Below is a small trained network, with its code and all its weights. Each question gives an input and a class and asks what happens when units are switched off, that is, made to give their printed mean instead of their output.

import numpy as np


def w(rows, s, z=0):
    codes = np.array(rows[::2]) - 128.0
    scale = np.full(codes.shape[1], s)
    scale[-1] = z or s
    return codes * scale


def norm(h):
    return h / np.sqrt((h * h).mean(-1, keepdims=True) + 1e-5)


def f(y):
    return y / 2 * (1 + np.tanh(0.7978845608 * (y + 0.044715 * y**3)))


def log_softmax(a):
    a = a - a.max(-1, keepdims=True)
    return a - np.log(np.exp(a).sum(-1, keepdims=True))


def net(x, mask):
    res = np.array(x, float).reshape(1, 6) / 4 @ E
    u = 0
    for l in range(3):
        y = f(norm(res) @ A[l][:, :-1].T + A[l][:, -1])
        res = res + np.where(mask[u : u + 6], y, B[l][:, -1]) @ B[l][:, :-1]
        u += 6
    return log_softmax(norm(res)[-1] @ U[:, :-1].T + U[:, -1])


A, B = {}, {}
E = w([
[137,124,134],'x0',
[214,107,1],'x1',
[93,2,150],'x2',
[150,115,147],'x3',
[110,137,114],'x4',
[128,129,126],'x5',
],0.0059)
A[0] = w([
[158,40,193,106],'L0N1',
[29,119,116,157],'L0N2',
[75,181,185,152],'L0N3',
[92,184,52,106],'L0N4',
[145,254,136,253],'L0N5',
[148,160,15,157],'L0N6',
],0.0085,0.0046)
B[0] = w([
[104,152,183,170],'L0N1',
[98,182,131,166],'L0N2',
[154,242,137,180],'L0N3',
[117,140,176,150],'L0N4',
[254,120,97,255],'L0N5',
[175,108,86,213],'L0N6',
],0.0081,0.0056)
A[1] = w([
[119,2,177,181],'L1N1',
[182,92,28,157],'L1N2',
[82,157,96,108],'L1N3',
[70,159,152,108],'L1N4',
[152,68,208,2],'L1N5',
[229,189,131,180],'L1N6',
],0.0083,0.0031)
B[1] = w([
[122,185,53,197],'L1N1',
[156,87,155,241],'L1N2',
[128,67,103,117],'L1N3',
[126,99,203,137],'L1N4',
[152,52,109,122],'L1N5',
[254,232,213,254],'L1N6',
],0.0076,0.0053)
A[2] = w([
[205,124,143,105],'L2N1',
[51,53,95,36],'L2N2',
[139,29,77,119],'L2N3',
[147,3,196,253],'L2N4',
[21,104,170,133],'L2N5',
[239,67,13,167],'L2N6',
],0.011,0.0038)
B[2] = w([
[240,75,93,178],'L2N1',
[254,78,88,152],'L2N2',
[3,186,170,162],'L2N3',
[77,213,124,172],'L2N4',
[106,179,193,173],'L2N5',
[54,58,47,255],'L2N6',
],0.0072,0.0097)
U = w([
[199,218,185,178],'0',
[83,97,149,2],'1',
[81,116,138,6],'2',
[196,94,70,206],'3',
[35,190,222,222],'4',
[89,59,169,2],'5',
[95,67,165,11],'6',
[5,74,39,199],'7',
],0.015,0.0081)

Each question gives the input, the list of numbers given to net, and the class t.
The units are the neurons (one row each of A and B). Each row of codes is followed by its name. A weight is (code - 128) times the scale printed after its matrix; where a second scale follows, it is the last column's (A, B and U).
mask holds one flag per neuron, layer by layer. A switched-off neuron (its flag False) gives its mean, the last column of its row in B, instead of its output. The means were averaged over made-up inputs and are rounded, as every weight is.
A unit's drop is (log p(t) with every unit on - log p(t) with that unit switched off) / (log p(t) with every unit on - log p(t) with every unit switched off).
The circuit of an input: a set's keep is (log p(t) with only the set's units on - log p(t) with every unit switched off) / (log p(t) with every unit on - log p(t) with every unit switched off). Starting from the 12 units with the biggest drops (on a tie, the unit counted first), units are removed one at a time, each time the one whose removal leaves the highest keep (on an exact tie, the one counted first), for as long as the keep stays at least 0.8.
units of the circuit, in order: the units of the circuit, biggest drop first
most important unit: the unit with the biggest drop
k most important neurons: the k neurons with the biggest drops, biggest first
k most important neurons of layer l: the k neurons of layer l with the biggest drops, biggest first
drop of u: that unit's drop, to one decimal
input [3,7,1,-8,7,3], class 7: most important unit : L2N6
input [1,-3,8,-5,3,4], class 4: 2 most important neurons : L2N6; L2N5
input [0,1,1,4,4,0], class 7: units of the circuit, in order : L0N3; L0N5; L1N6
input [-7,0,8,7,1,6], class 4: 3 most important neurons of layer 0 : L0N5; L0N1; L0N6
input [4,-2,6,0,7,1], class 4: units of the circuit, in order : L0N5; L2N6
input [-8,-3,2,6,0,-4], class 4: 2 most important neurons : L0N5; L1N6
input [-2,0,1,5,1,6], class 4: 3 most important neurons : L0N5; L0N1; L0N6
input [-3,1,8,6,-8,-3], class 7: 2 most important neurons : L1N1; L1N5
input [-1,-1,1,-1,6,-1], class 4: 2 most important neurons : L0N5; L0N6
input [3,-3,3,8,0,-8], class 4: 2 most important neurons : L0N5; L1N6
input [-5,-3,8,0,3,0], class 4: 2 most important neurons : L2N6; L2N5
input [-3,3,3,5,-6,0], class 7: drop of L0N5 : 0.2
input [8,8,3,7,8,-5], class 7: drop of L0N5 : 0.2
input [-7,0,3,2,2,7], class 4: drop of L0N6 : 0.1
input [2,-5,7,-4,-6,2], class 4: most important neuron : L2N6
